<62>: [118 160  80 158]
<197>: [127 127 127 127]
<14>: [134 120 116 106]
<89>: [ 41 130 129 141]
<180>: [ 68 145 123 161]
<81>: [ 91 127 127  90]
<27>: [80 54 88 79]
<48>: [131 158 130 123]
<100>: [107 132  82  81]
<199>: [113 156 127 155]
<178>: [108 115  72 159]
<18>: [120 121 143 119]
gone <14>: [116 106 134] | [120]
gone <27>: [54 79 88] | [80]
gone <89>: [ 41 141 130] | [129]
gone <199>: [113 127 156] | [155]
gone <81>: [127  91 127] | [90]
gone <18>: [143 121 119] | [120]
gone <199>: [127 113 156] | [155]

<149>: [170 144  69 134 211]
<85>: [115 114 114  62 189]
<130>: [ 93  97  51 200  66]
<56>: [ 62 114 114 194 189]
<103>: [ 47 120  56 190  57]
<21>: [121 151  64 149 198]
gone <103>: [190  47 120  56] | [57]
gone <21>: [121 149  64 151] | [198]
gone <103>: [190  47  57 120] | [56]

<95>: [139 190 189 138]
<30>: [146 145  80 146]
<113>: [146 218  80 143]
gone <30>: [145 146 146] | [80]
gone <95>: [138 139 189] | [190]
gone <95>: [189 139 138] | [190]
gone <95>: [189 190 139] | [138]
gone <95>: [189 190 138] | [139]

<55>: [ 55 225 152 136 151  54]
<114>: [ 49 213 152 118 129 118]
<53>: [145 227 151 142 157 146]
<124>: [ 49 219 152 123 134 123]
gone <55>: [136 151 225  55 152] | [54]
gone <124>: [123 219 152 134 123] | [49]
gone <55>: [ 54 136 151 152 225] | [55]
gone <53>: [151 145 157 142 227] | [146]

<133>: [141 116 140 140]
<35>: [164  81 138 101]
<177>: [164  80 121 139]
<36>: [ 82  81 101  40]
<176>: [132 126 101 140]
<9>: [161  85 140 121]
<22>: [153  96 139 172]
<134>: [140 110 172 101]
<6>: [131 125 144 138]
gone <134>: [140 172 110] | [101]
gone <133>: [140 141 140] | [116]
gone <22>: [172 153  96] | [139]
gone <36>: [ 40  82 101] | [81]

<50>: [119 125  71 116 162 105]
<122>: [128 127 128 126 127 127]
<26>: [134  92 131 110 101 104]
<163>: [123 190 128  83 169 132]
<43>: [112 195 116 183 182 119]
<98>: [123 134 169  69 107  42]
<132>: [140 105  93  54 131 118]
<88>: [128 137 136 129 121 126]
<79>: [132  57 128  66 129  31]
<215>: [124 161 107 131 163 158]
<97>: [127 120  55  94 167 128]
<12>: [128 137 150 129 121 126]
gone <88>: [136 128 129 126 121] | [137]
gone <79>: [132  31 129  66  57] | [128]
gone <43>: [116 112 119 183 195] | [182]
gone <97>: [ 55  94 167 120 128] | [127]
gone <79>: [128 132  66  57  31] | [129]

<72>: [123 116 124 135 124 129 143 141 122 122 110 155 124 125 104 125 133 119
 123]
<165>: [ 95 114 157 143 139 106 137 104 105 121  45 216  96 148 129 114 144  75
 142]
<63>: [127 128 140 132 140 144 127 119 129 139 146 100 126 138 140 124 133 151
 137]
<183>: [119 106 155 154 155 179 156 128 120 148 153 156 118 152 116 111 152 185
 144]
<83>: [122 153 145 112 136  96  92  86 130 130 111 132 120 139 186 132 118  97
 141]
<47>: [152 141  90 108 102 114 117 153 144 116 156 110 152  99 117 145 107 125
 106]
<112>: [133 128 124 128 127 135 130 133 131 130 141 114 132 126 124 129 127 139
 126]
<181>: [119 106 134 146 133 147 155 142 118 128 114 148 120 134  96 118 143 137
 129]
<101>: [131 129 129 128 131 137 127 128 131 133 144 107 131 130 132 128 128 143
 130]
<33>: [142 167 106  90 105  68  79 110 143 112 117 141 141 107 173 150  96  72
 117]
gone <183>: [116 152 111 119 153 155 179 185 118 156 144 155 156 152 148 128 120 106] | [154]
gone <101>: [131 128 128 129 133 127 131 128 107 144 137 128 131 143 130 131 130 129] | [132]

<68>: [112 176  72 128 167 205 134 118 150 176]
<125>: [ 59 161 162  94 196 132 166 122 210 120]
<11>: [138 150 117 165 181 188 111 133 175 212]
<136>: [ 74 157  89 112 138 138 141 130 110  85]
gone <125>: [161 210 132 166 120 196  94  59 122] | [162]
gone <11>: [165 133 212 150 181 111 138 175 188] | [117]
gone <125>: [ 59 161 120 210 196 122  94 166 132] | [162]
gone <125>: [161 132 166 120  94  59 196 162 122] | [210]

<74>: [156 140  79  43  65 106 119 116 129 154]
<102>: [156 133  63  47  91 119 116 130 158 154]
<19>: [157  89  53 117 195 158 140 174 196  68]
<58>: [156 162  43  97 161 127 161 140 163 210]
gone <58>: [156 140 127 161 161 162  97 210  43] | [163]
gone <58>: [210 156 127 161  43 140  97 163 161] | [162]
gone <19>: [174  89 117  68 195  53 140 157 158] | [196]
gone <102>: [133 158  47  91 130  63 116 119 154] | [156]
gone <74>: [140 129 156  43  79 154  65 119 106] | [116]

<54>: [ 89 165  81  62 132 168  79 138 169 196]
<4>: [169 217 208 147 212 169  45  96 113 148]
<65>: [103 126 166 116  25 145 144 194 111 104]
<70>: [ 87 206  70 207  86  87 130 117 135  57]
<129>: [164  54  67  67  91 205  64 186 156 117]
<41>: [148 114 175  77  86  96 146 115  69 121]
gone <70>: [130 135  57  70 207  87 206 117  87] | [86]
gone <65>: [166 116 144 111 194 103 126  25 104] | [145]
gone <4>: [217 148 113 212 169 208 169  45 147] | [96]
gone <70>: [ 86  70  57 207 130 117  87 135  87] | [206]
gone <70>: [ 87  57 206 135  70  87 117 130 207] | [86]
gone <4>: [212 169 169  45 148 113  96 208 217] | [147]

<34>: [ 87 116  68 125 103 119 136]
<109>: [149 131 103 140 103 132 119]
<93>: [108 136  94 121 177 153 136]
<119>: [159 161 147 136 160 139  50]
<60>: [ 67 121  85 121 156 146 102]
gone <119>: [139 136 159  50 147 160] | [161]
gone <60>: [156  67 102 146 121 121] | [85]

<135>: [128 189 184 133 199  61 160 183]
<49>: [ 90 111  75  77 166 103  49 165]
<116>: [185  99  47 187 196 186 126 184]
<141>: [128 189 184  66 199  61 160 104]
<39>: [147  99 125 187 190 186 126 146]
gone <49>: [103 111  77 166  90  49  75] | [165]
gone <135>: [ 61 133 189 128 199 183 160] | [184]
gone <39>: [187 125  99 126 186 146 190] | [147]
gone <49>: [ 90 111  77 103  75  49 166] | [165]
gone <39>: [190  99 125 186 147 187 146] | [126]
gone <116>: [ 99 185 196 126 186 187  47] | [184]
gone <116>: [187 126 186 184 196 185  99] | [47]

<110>: [104  81 162  68  71 105  80 125 141]
<15>: [106  95 157  81  83 113  95 108 141]
<138>: [106  99 152  85  91 103 108  93 190]
<31>: [146 140 116 153 144 151 132 171  41]
<107>: [146 140 116 153 144 151 124 171  41]
<28>: [107  99 152  85  98 103 108 133 153]
gone <110>: [105 125  80  71 104  68 162 141] | [81]
gone <28>: [153  85 103 152  98 108 133 107] | [99]
gone <31>: [132 116 146 140 153 151 144 171] | [41]
gone <28>: [153 152  99 107 133 108  85 103] | [98]
gone <28>: [153 107 108  98  85 133 152 103] | [99]
gone <110>: [ 68  81 162  80 141 125 105 104] | [71]
gone <28>: [ 98  85  99 103 153 133 152 107] | [108]

<131>: [132 132 126  98 103 123 144 216 142 138 147 118 159 105 146 158 130 139
 147 168 144 144 171  85 135 124 134 158 124 153 144 123  99]
<94>: [104 132  73 105 147  99 163 139 147 140  84 146 127 143 130 105  96 125
 118 117 126 122 130 126 104 111 123 178 144 103 144  99 100]
<139>: [132 132 153 159 112 123 107  87 154 181 116 132  90 128 135 148 166 157
 114 149 194 115 124  98 125 145 133 125 140 161 119 123 160]
<82>: [113 132 102  99 106 116 173  93 119 147  92  92 122 132 137 139 124 163
 163 149 154 173 136 131 105 141 116 103 157 115 122 116 117]
gone <131>: [ 85 159 138 118 103 123 144 144 130 171 147  99 105 144 139 146 147 124
 134 123 216 132 158 158 153 135  98 144 126 124 132 142] | [168]
gone <131>: [147 158 142 138 130 132  99 126  98 132 168 144 216 146 171 105 118 159
  85 147 124 134 144 123 153 144 158 103 144 124 139 123] | [135]
gone <139>: [128 135 181  87 161 160 132 194  90 153 123 112 149 132 114 115 159 132
 107 123 125 124  98 125 148 119 145 166 133 116 140 154] | [157]
gone <131>: [134 147 144 126 146 135  85 124 123 118 158 132 123 216 158 142 144 139
 144 144 124 138 159 132 130 147 153 168 103  98 105 171] | [99]
gone <94>: [163 125 126 111 103 140  99 104 146  96 144 147  84 100 143  99 104 122
 130 132 147 117 178 126 130 139 127 105 144 123 105 118] | [73]

<84>: [ 69 163 111  92 132 127 121 126 129 135]
<118>: [ 50 179  77  79 121 118 129  99 110 150]
<152>: [ 56 158 104 113 130 142 110 132 122 130]
<104>: [ 50 179  77  79 121 118 129  99 129  49]
<121>: [ 65 137 128 110 162 195 129 142  86 123]
<105>: [ 78 141 154 104 135 172  94 131 137 113]
<66>: [ 62 160 109  99 130 132 133 130 128 132]
<13>: [ 77 149 108 174 145 173 116 118 125 125]
gone <121>: [162 137 142 110  65 195 123 129 128] | [86]
gone <104>: [118 129 121  77  79 179 129  49  99] | [50]
gone <13>: [174 173 108 116  77 145 149 125 125] | [118]
gone <13>: [125 118 145 125 149 108  77 174 116] | [173]
gone <13>: [ 77 173 125 145 118 149 174 108 125] | [116]
gone <152>: [104 158 110  56 130 132 142 122 130] | [113]

<86>: [134 131 121 140 123 126]
<159>: [148 140 101 169 116 122]
<146>: [131 131 124 132 124 126]
<157>: [110 125 139 111 132 127]
<25>: [170 153  71 215 214 112]
<160>: [134 131 119 145 123 126]
<147>: [102 112 164  72 144 137]
gone <25>: [214  71 153 112 170] | [215]
gone <160>: [123 145 126 131 119] | [134]
gone <157>: [132 125 139 110 127] | [111]
gone <159>: [169 148 140 116 101] | [122]
gone <25>: [ 71 170 112 215 214] | [153]
gone <160>: [145 123 134 119 126] | [131]

<115>: [155 140 113  89  56 133 190 206 155 130 164]
<77>: [134 156 103  91  45 181 192 186 175 157 172]
<52>: [134 156 103  91  45 181  76  76 126  53 109]
gone <77>: [192 181 186 134 172  91 157 175 103  45] | [156]
gone <115>: [206 140 164 155 133 113  56 130 155  89] | [190]

<67>: [ 64 101 102 203 182]
<57>: [154 202  51 216 203]
<24>: [119 213 124 114 115]
<153>: [ 87 175  35 155 154]
<40>: [214 203 121  73 131]
<140>: [ 71 102  88  38  81]
gone <57>: [203  51 154 216] | [202]
gone <24>: [124 114 119 213] | [115]
gone <67>: [182 203 101  64] | [102]
gone <40>: [131 121  73 214] | [203]

<37>: [160 117 152 148 118 113 107 122 112 193 126 127 106 161 106 130 164 140
 145 123 197 134 105 131 116 120 138 107 108 112 189 154 204 216]
<73>: [138 105 126 171 115 149  89  54 140 113 182 167 158 176  97  85  70 130
 167 175 122 119 133 132 112 124 121  53  88 103 134 187 122 120]
<61>: [109 102 190 216  75 133 100 141 116 166 120 124 131 135  78 117 126 164
 136 175 198 129 135 132 125 101 127 107  93 125 135 153 142 183]
gone <37>: [122 112 117 127 116 106 164 106 160 113 118 108 131 197 148 161 189 112
 193 140 120 145 134 154 216 107 152 107 130 126 204 105 138] | [123]
gone <73>: [ 85 122 176 103  88 182 105 140 119 132 112 121 130  70 115 122 158 138
 175 149 167  54 133 167 124  97 134  53 113 171  89 126 187] | [120]
gone <73>: [ 89 121 126  88 167 112  97 158 120 124 133 113 187 132 105 119 122  85
 138  70 149 182 115  54 176  53 134 171 122 103 130 167 140] | [175]
gone <73>: [167  88 132  97 130  70  85 140 112 113 119 120 103  53 149 175 176 133
 126 182 121 122 171  89 138 167 158 105 122  54 134 187 115] | [124]
gone <73>: [132 122 120  88 158 121 122  70  54  85 119 115 130 171 138 187 134 126
 113 103 140  53 149 176 133 182 124  89 167 175  97 167 112] | [105]
gone <61>: [153 135 132 135 183 131 175 133 136 142 120 124 125 216 102 101 107 116
 166 141 127 100 109 129  93 125 126  75 198 117 190  78 135] | [164]
gone <73>: [133  88 126 182 115 149 113 171 175 140 122 132 121 138 112 176 130  54
 134 124 167  89 105 158 122 119  97  85 167 187 103 120  70] | [53]

